Here is a tiny trained network, its code and every weight. The questions are about switching its units off for an input and a target symbol, where a switched-off unit gives its printed mean instead of its output.

import numpy as np


def w(rows, s, z=0):
    codes = np.array(rows[::2]) - 128.0
    scale = np.full(codes.shape[1], s)
    scale[-1] = z or s
    return codes * scale


def f(y):
    return y / 2 * (1 + np.tanh(0.7978845608 * (y + 0.044715 * y**3)))


def softmax(a):
    e = np.exp(a - a.max(-1, keepdims=True))
    return e / e.sum(-1, keepdims=True)


def log_softmax(a):
    a = a - a.max(-1, keepdims=True)
    return a - np.log(np.exp(a).sum(-1, keepdims=True))


def net(x, mask):
    ids = ['αγδεζηθξπστφω'.index(c) for c in x.split()]
    T = len(ids)
    res = E[ids] + P[:T]
    r = res
    for j in range(2):
        rows = slice(4 * j, 4 * j + 4)
        q, k, v = (r @ M[0][rows].T for M in (Q, K, V))
        z = softmax(np.where(np.tri(T) > 0, q @ k.T / 4**0.5, -1e9)) @ v
        o = O[0][rows]
        res = res + np.where(mask[j], z, o[:, -1]) @ o[:, :-1]
    y = f(res @ A[0][:, :-1].T + A[0][:, -1])
    res = res + np.where(mask[2:6], y, B[0][:, -1]) @ B[0][:, :-1]
    return log_softmax(res[-1] @ U[:, :-1].T + U[:, -1])


Q, K, V, O, A, B = {}, {}, {}, {}, {}, {}
E = w([
[58,84,170,249,182],'α',
[195,136,67,107,148],'γ',
[48,213,160,145,121],'δ',
[51,55,176,161,193],'ε',
[84,87,146,224,77],'ζ',
[141,184,186,170,116],'η',
[73,145,236,122,75],'θ',
[114,189,156,76,203],'ξ',
[173,8,27,41,93],'π',
[224,84,151,75,176],'σ',
[209,196,108,179,163],'τ',
[159,44,169,154,95],'φ',
[8,27,116,183,118],'ω',
],0.019)
P = w([
[193,127,87,120,196],'0',
[215,149,126,99,211],'1',
[217,157,135,102,214],'2',
[217,187,192,103,253],'3',
[204,244,167,67,189],'4',
[195,228,176,33,193],'5',
],0.0027)
Q[0] = w([
[87,84,116,173,108],'head 0',
[114,140,95,178,126],'head 0',
[109,117,163,154,134],'head 0',
[126,82,162,169,187],'head 0',
[104,109,249,174,161],'head 1',
[41,120,147,91,158],'head 1',
[100,109,101,162,108],'head 1',
[125,179,95,140,129],'head 1',
],0.022)
K[0] = w([
[108,97,132,129,87],'head 0',
[117,127,163,173,105],'head 0',
[84,136,160,132,113],'head 0',
[100,120,235,123,119],'head 0',
[105,120,252,142,100],'head 1',
[76,123,113,100,133],'head 1',
[98,125,89,180,119],'head 1',
[133,170,92,149,133],'head 1',
],0.024)
V[0] = w([
[103,127,143,118,72],'head 0',
[126,80,146,101,125],'head 0',
[122,156,173,104,64],'head 0',
[50,109,32,215,103],'head 0',
[177,219,92,156,139],'head 1',
[233,119,170,88,76],'head 1',
[191,84,107,254,158],'head 1',
[131,151,46,62,245],'head 1',
],0.0082)
O[0] = w([
[88,140,150,148,115,14],'head 0',
[97,82,146,124,129,140],'head 0',
[87,149,178,153,103,15],'head 0',
[134,160,24,138,162,2],'head 0',
[144,200,205,139,167,94],'head 1',
[174,99,188,63,69,119],'head 1',
[242,111,152,180,168,173],'head 1',
[110,117,157,109,254,197],'head 1',
],0.0078,0.0022)
A[0] = w([
[78,107,104,215,27,92],'neuron 0',
[182,254,136,159,109,73],'neuron 1',
[176,124,175,153,6,84],'neuron 2',
[144,61,210,75,139,5],'neuron 3',
],0.0095,0.0027)
B[0] = w([
[179,255,144,27,117,241],'neuron 0',
[36,107,161,134,69,234],'neuron 1',
[139,32,76,175,191,225],'neuron 2',
[69,218,78,132,54,255],'neuron 3',
],0.0091,0.0079)
U = w([
[189,146,212,97,41,232],'α',
[55,139,157,182,82,172],'γ',
[101,122,199,76,204,46],'δ',
[129,172,70,168,129,28],'ε',
[157,166,133,247,158,94],'ζ',
[119,66,132,90,120,120],'η',
[253,121,193,91,199,118],'θ',
[117,85,198,239,48,186],'ξ',
[232,202,132,219,57,1],'π',
[76,66,149,170,181,163],'σ',
[154,134,160,161,83,52],'τ',
[207,77,146,219,46,122],'φ',
[194,154,242,213,109,128],'ω',
],0.0081,0.0046)

Each question gives the input, a string of symbols that net reads in full, and the target symbol t.
The units are the heads (4 rows each of Q, K, V and O) and the neurons (one row each of A and B). Each row of codes is followed by its name. A weight is (code - 128) times the scale printed after its matrix; where a second scale follows, it is the last column's (O, A, B and U).
mask holds one flag per unit, heads first, then neurons. A switched-off unit (its flag False) gives its mean, the last column of its rows in O or B, instead of its output. The means were averaged over made-up inputs and are rounded, as every weight is.
A unit's drop is (log p(t) with every unit on - log p(t) with that unit switched off) / (log p(t) with every unit on - log p(t) with every unit switched off).
The circuit of an input: a set's keep is (log p(t) with only the set's units on - log p(t) with every unit switched off) / (log p(t) with every unit on - log p(t) with every unit switched off). Starting from all 6 units, units are removed one at a time, each time the one whose removal leaves the highest keep (on an exact tie, the one counted first), for as long as the keep stays at least 0.8.
units of the circuit, in order: the units of the circuit, biggest drop first
unit that matters most: the unit with the biggest drop
top k neurons: the k neurons with the biggest drops, biggest first
heads that matter: for each layer, one digit per head in row order, 1 if its drop is at least 0.15 and else 0, layers parted by /
drop when u is switched off: that unit's drop, to one decimal
input η π ξ ω, target ε: heads that matter : 11
input δ ξ ε σ θ ω, target α: units of the circuit, in order : [neuron 0; head 0; head 1]
input ω θ ξ δ, target α: unit that matters most : head 1
input α π τ π θ ε, target α: top 2 neurons : [neuron 0; neuron 1]
input τ π π γ η φ, target φ: top 2 neurons : [neuron 2; neuron 1]
input γ γ π σ τ, target ω: top 2 neurons : [neuron 1; neuron 3]
input θ γ δ θ θ ζ, target α: heads that matter : 01
input ζ γ π φ, target φ: units of the circuit, in order : [head 1; neuron 2]
input φ π α φ γ σ, target α: units of the circuit, in order : [neuron 3; head 0]
input ξ δ τ η, target ξ: top 2 neurons : [neuron 1; neuron 0]
input δ ζ θ δ α, target α: drop when neuron 0 is switched off : 1.2
input δ δ δ γ, target θ: drop when neuron 2 is switched off : -0.1
input π π τ δ ω α, target ζ: drop when neuron 1 is switched off : 0.1
input ζ φ δ ξ γ ζ, target π: unit that matters most : neuron 0
input α α ζ, target π: drop when neuron 0 is switched off : 0.4
